Below is a small trained network, with its code and all its weights. Each question gives an input and a class and asks what happens when units are switched off, that is, made to give their printed mean instead of their output.

import numpy as np


def w(rows, s, z=0):
    codes = np.array(rows[::2]) - 128.0
    scale = np.full(codes.shape[1], s)
    scale[-1] = z or s
    return codes * scale


def norm(h):
    return h / np.sqrt((h * h).mean(-1, keepdims=True) + 1e-5)


def f(y):
    return np.maximum(y, 0)


def log_softmax(a):
    a = a - a.max(-1, keepdims=True)
    return a - np.log(np.exp(a).sum(-1, keepdims=True))


def net(x, mask):
    res = np.array(x, float).reshape(1, 8) / 4 @ E
    u = 0
    for l in range(2):
        y = f(norm(res) @ A[l][:, :-1].T + A[l][:, -1])
        res = res + np.where(mask[u : u + 12], y, B[l][:, -1]) @ B[l][:, :-1]
        u += 12
    return log_softmax(norm(res)[-1] @ U[:, :-1].T + U[:, -1])


A, B = {}, {}
E = w([
[104,139,116,136,128,117,129],'x0',
[112,135,125,128,130,124,126],'x1',
[128,128,126,130,127,125,130],'x2',
[180,218,83,72,103,116,16],'x3',
[133,45,69,53,215,52,122],'x4',
[128,126,132,126,129,128,128],'x5',
[135,128,115,139,121,121,136],'x6',
[103,92,128,35,2,120,153],'x7',
],0.0078)
A[0] = w([
[59,148,107,140,136,109,133,117],'0.n1',
[97,70,92,93,1,145,104,15],'0.n2',
[88,89,114,60,23,93,159,2],'0.n3',
[52,46,162,138,114,87,232,91],'0.n4',
[167,176,105,210,204,111,136,84],'0.n5',
[140,99,101,107,135,126,108,81],'0.n6',
[155,174,113,69,56,69,51,56],'0.n7',
[157,122,131,157,104,150,117,89],'0.n8',
[89,96,78,78,64,184,112,32],'0.n9',
[100,188,129,184,33,238,161,115],'0.n10',
[142,96,92,8,141,80,163,80],'0.n11',
[100,47,16,88,211,104,149,85],'0.n12',
],0.0083,0.0046)
B[0] = w([
[250,94,164,142,128,139,113,143],'0.n1',
[176,240,186,124,154,56,186,201],'0.n2',
[211,191,177,93,216,84,236,206],'0.n3',
[144,115,35,81,129,251,129,241],'0.n4',
[147,183,160,19,181,89,163,209],'0.n5',
[46,151,99,133,143,100,106,149],'0.n6',
[87,132,3,94,141,254,122,219],'0.n7',
[14,110,88,146,137,82,129,144],'0.n8',
[236,202,177,137,156,73,202,170],'0.n9',
[79,57,159,173,51,62,46,254],'0.n10',
[98,97,157,229,83,59,46,221],'0.n11',
[103,117,202,170,36,111,32,243],'0.n12',
],0.0062,0.0066)
A[1] = w([
[205,199,213,98,222,62,210,116],'1.n1',
[133,168,217,206,1,125,66,3],'1.n2',
[97,56,142,164,80,178,213,74],'1.n3',
[135,183,56,101,148,110,78,187],'1.n4',
[87,94,87,142,108,178,87,124],'1.n5',
[126,64,172,154,72,57,56,55],'1.n6',
[112,33,112,154,175,190,248,46],'1.n7',
[110,161,17,88,110,179,144,111],'1.n8',
[153,85,146,75,43,79,142,97],'1.n9',
[107,187,108,145,188,156,90,146],'1.n10',
[93,131,180,200,195,141,56,155],'1.n11',
[111,57,83,85,160,51,82,122],'1.n12',
],0.0092,0.0027)
B[1] = w([
[88,212,137,47,55,60,229,249],'1.n1',
[104,31,172,164,255,47,91,254],'1.n2',
[162,174,72,85,170,161,66,197],'1.n3',
[126,51,142,143,100,236,168,228],'1.n4',
[195,189,115,76,109,110,227,187],'1.n5',
[86,124,214,207,222,133,54,232],'1.n6',
[182,156,86,131,92,209,44,198],'1.n7',
[200,91,124,185,199,200,160,177],'1.n8',
[77,163,92,96,147,60,213,200],'1.n9',
[110,98,71,76,90,150,185,193],'1.n10',
[136,141,92,69,45,53,196,233],'1.n11',
[113,148,212,236,133,114,137,208],'1.n12',
],0.0073)
U = w([
[105,86,190,180,164,77,79,254],'0',
[131,174,131,73,100,81,211,72],'1',
[166,114,92,117,133,252,96,71],'2',
],0.018,0.00061)

Each question gives the input, the list of numbers given to net, and the class t.
The units are the neurons (one row each of A and B). Each row of codes is followed by its name. A weight is (code - 128) times the scale printed after its matrix; where a second scale follows, it is the last column's (A, B and U).
mask holds one flag per neuron, layer by layer. A switched-off neuron (its flag False) gives its mean, the last column of its row in B, instead of its output. The means were averaged over made-up inputs and are rounded, as every weight is.
A unit's drop is (log p(t) with every unit on - log p(t) with that unit switched off) / (log p(t) with every unit on - log p(t) with every unit switched off).
The circuit of an input: a set's keep is (log p(t) with only the set's units on - log p(t) with every unit switched off) / (log p(t) with every unit on - log p(t) with every unit switched off). Starting from the 12 units with the biggest drops (on a tie, the unit counted first), units are removed one at a time, each time the one whose removal leaves the highest keep (on an exact tie, the one counted first), for as long as the keep stays at least 0.8.
units of the circuit, in order: the units of the circuit, biggest drop first
top k neurons: the k neurons with the biggest drops, biggest first
top k neurons in layer l: the k neurons of layer l with the biggest drops, biggest first
drop when u is switched off: that unit's drop, to one decimal
input [6,2,-7,-7,1,6,-8,-6], class 2: units of the circuit, in order	[0.n4, 1.n7]
input [-3,3,-2,7,-8,-4,5,-2], class 0: units of the circuit, in order	[1.n2]
input [7,3,-5,-1,2,-5,3,-4], class 1: top 2 neurons	[0.n5, 0.n10]
input [-8,-2,8,2,6,4,-5,-7], class 1: top 3 neurons	[0.n10, 0.n5, 1.n1]
input [-6,-7,5,-4,-2,-5,3,-4], class 1: units of the circuit, in order	[0.n5, 1.n1]
input [3,5,3,-3,-2,-2,-6,-2], class 2: top 2 neurons	[0.n12, 0.n11]
input [0,5,1,8,7,4,1,-1], class 2: top 2 neurons in layer 0	[0.n7, 0.n10]
input [7,-2,-3,2,2,-7,-8,1], class 0: top 3 neurons in layer 0	[0.n11, 0.n4, 0.n12]
input [0,6,-4,8,-3,4,2,7], class 2: top 2 neurons in layer 1	[1.n1, 1.n8]
input [4,5,4,8,5,-5,5,-8], class 1: top 3 neurons	[0.n5, 0.n4, 1.n7]
input [-4,4,2,5,-6,-1,-3,4], class 0: top 2 neurons in layer 0	[0.n10, 0.n4]
input [2,3,-4,8,7,-5,6,-5], class 2: top 2 neurons in layer 0	[0.n10, 0.n7]
input [-3,0,0,6,-7,7,-6,3], class 0: top 3 neurons	[0.n10, 1.n2, 0.n4]
input [-4,6,5,7,-2,-2,-7,5], class 2: units of the circuit, in order	[0.n7]
input [2,-3,3,7,-1,-4,-5,6], class 2: top 3 neurons	[0.n7, 1.n8, 0.n5]
input [-3,4,-5,-1,-1,-2,1,-2], class 1: top 2 neurons	[0.n5, 0.n12]
input [0,2,-8,3,-5,0,-1,3], class 0: drop when 0.n10 is switched off	0.3
input [1,-3,4,-4,-5,-4,6,-8], class 1: drop when 0.n5 is switched off	0.3
